Below is a small trained network, with its code and all its weights. Each question gives an input and a target symbol and asks what happens when units are switched off, that is, made to give their printed mean instead of their output.

import numpy as np


def w(rows, s, z=0):
    codes = np.array(rows[::2]) - 128.0
    scale = np.full(codes.shape[1], s)
    scale[-1] = z or s
    return codes * scale


def f(y):
    return np.maximum(y, 0)


def softmax(a):
    e = np.exp(a - a.max(-1, keepdims=True))
    return e / e.sum(-1, keepdims=True)


def log_softmax(a):
    a = a - a.max(-1, keepdims=True)
    return a - np.log(np.exp(a).sum(-1, keepdims=True))


def net(x, mask):
    ids = ['ΘΣΦαδεηλμξπω'.index(c) for c in x.split()]
    T = len(ids)
    res = E[ids] + P[:T]
    q, k, v = (res @ M[0].T for M in (Q, K, V))
    z = softmax(np.where(np.tri(T) > 0, q @ k.T / 3**0.5, -1e9)) @ v
    res = res + np.where(mask[0], z, O[0][:, -1]) @ O[0][:, :-1]
    y = f(res @ A[0][:, :-1].T + A[0][:, -1])
    res = res + np.where(mask[1:9], y, B[0][:, -1]) @ B[0][:, :-1]
    return log_softmax(res[-1] @ U[:, :-1].T + U[:, -1])


Q, K, V, O, A, B = {}, {}, {}, {}, {}, {}
E = w([
[143,163,176],'Θ',
[187,106,135],'Σ',
[106,119,76],'Φ',
[108,93,35],'α',
[205,118,170],'δ',
[158,144,171],'ε',
[108,152,101],'η',
[119,97,47],'λ',
[113,181,131],'μ',
[249,121,218],'ξ',
[118,79,28],'π',
[178,90,102],'ω',
],0.017)
P = w([
[124,212,76],'0',
[128,33,168],'1',
[125,43,180],'2',
[250,122,98],'3',
[122,14,86],'4',
[133,15,98],'5',
[195,165,55],'6',
[96,85,149],'7',
[99,63,134],'8',
[203,180,85],'9',
[98,78,148],'10',
[103,78,162],'11',
],0.011)
Q[0] = w([
[159,245,57],'h1',
[255,130,88],'h1',
[46,46,125],'h1',
],0.0093)
K[0] = w([
[34,185,169],'h1',
[138,105,2],'h1',
[68,211,130],'h1',
],0.0054)
V[0] = w([
[166,122,149],'h1',
[193,236,134],'h1',
[10,180,192],'h1',
],0.012)
O[0] = w([
[117,3,130,144],'h1',
[126,72,33,167],'h1',
[25,236,100,3],'h1',
],0.0075,0.0052)
A[0] = w([
[205,251,80,45],'n1',
[185,172,128,61],'n2',
[125,35,215,24],'n3',
[182,58,95,221],'n4',
[195,173,56,143],'n5',
[113,150,64,6],'n6',
[45,147,34,176],'n7',
[217,69,110,254],'n8',
],0.012,0.0034)
B[0] = w([
[183,79,76,163],'n1',
[109,91,44,146],'n2',
[71,105,43,193],'n3',
[103,156,172,233],'n4',
[255,134,110,168],'n5',
[166,146,147,139],'n6',
[97,196,182,164],'n7',
[117,200,131,255],'n8',
],0.0083,0.016)
U = w([
[105,169,127,55],'Θ',
[122,94,84,53],'Σ',
[143,105,150,62],'Φ',
[214,253,192,96],'α',
[87,96,46,90],'δ',
[135,105,121,44],'ε',
[94,167,183,200],'η',
[154,69,188,163],'λ',
[46,214,166,253],'μ',
[69,39,2,143],'ξ',
[121,94,60,22],'π',
[229,44,55,106],'ω',
],0.0094,0.0071)

Each question gives the input, a string of symbols that net reads in full, and the target symbol t.
The units are the heads (3 rows each of Q, K, V and O) and the neurons (one row each of A and B). Each row of codes is followed by its name. A weight is (code - 128) times the scale printed after its matrix; where a second scale follows, it is the last column's (O, A, B and U).
mask holds one flag per unit, heads first, then neurons. A switched-off unit (its flag False) gives its mean, the last column of its rows in O or B, instead of its output. The means were averaged over made-up inputs and are rounded, as every weight is.
A unit's drop is (log p(t) with every unit on - log p(t) with that unit switched off) / (log p(t) with every unit on - log p(t) with every unit switched off).
The circuit of an input: a set's keep is (log p(t) with only the set's units on - log p(t) with every unit switched off) / (log p(t) with every unit on - log p(t) with every unit switched off). Starting from all 9 units, units are removed one at a time, each time the one whose removal leaves the highest keep (on an exact tie, the one counted first), for as long as the keep stays at least 0.8.
circuit, biggest first: the units of the circuit, biggest drop first
most important unit: the unit with the biggest drop
k most important neurons: the k neurons with the biggest drops, biggest first
drop when u is switched off: that unit's drop, to one decimal
input μ ξ Θ, target ξ: most important unit : n3
input μ δ μ ω, target α: 3 most important neurons : (n8; n4; n5)
input η ξ ξ μ π η δ λ μ ξ, target ω: 3 most important neurons : (n2; n1; n3)
input μ η μ Φ, target α: circuit, biggest first : (n3; n8)
input α η Θ μ μ ξ π μ μ Θ, target ω: circuit, biggest first : (n1; n2; n7)
input μ ξ δ Σ α ω ε η Σ η, target ω: 2 most important neurons : (n1; n7)
input η η μ η ξ μ η ξ μ ω, target α: circuit, biggest first : (n8; n3)
input ω Σ ξ π, target α: 2 most important neurons : (n8; n4)
input μ η ξ λ η μ μ δ μ μ δ, target μ: circuit, biggest first : (n8; n5; n1)
input μ μ μ η μ μ μ Σ, target μ: circuit, biggest first : (n5; n1)
input η η π η Σ μ Φ μ Σ α, target α: circuit, biggest first : (n3; n5; n7)
input μ μ μ μ η Θ Φ, target α: 3 most important neurons : (n7; n3; n5)
input μ η ω η η, target μ: circuit, biggest first : (n1; n7; h1)
input μ λ η ξ μ π, target μ: circuit, biggest first : (n4; n8; n7)
input ε η ε Θ π μ α δ μ ε, target ω: circuit, biggest first : (n2; n1)
input μ μ α ω η μ ε μ ξ λ ξ, target μ: circuit, biggest first : (n8; n3; n5)
input η μ ξ η μ ξ, target μ: 3 most important neurons : (n8; n4; n3)
input μ ξ μ μ μ η μ λ, target μ: most important unit : n7
input μ μ η λ π μ η μ ω, target μ: 2 most important neurons : (n8; n4)
input μ λ μ η μ Σ, target μ: 2 most important neurons : (n8; n4)
input μ η ξ η λ Θ π, target α: drop when n1 is switched off : 0.0
input μ Σ μ μ η Φ μ μ Φ, target μ: drop when h1 is switched off : 0.2
input ξ μ μ μ μ ξ α, target α: drop when n3 is switched off : 0.1
input η μ μ η η μ α Φ η η, target ω: drop when n5 is switched off : 0.1
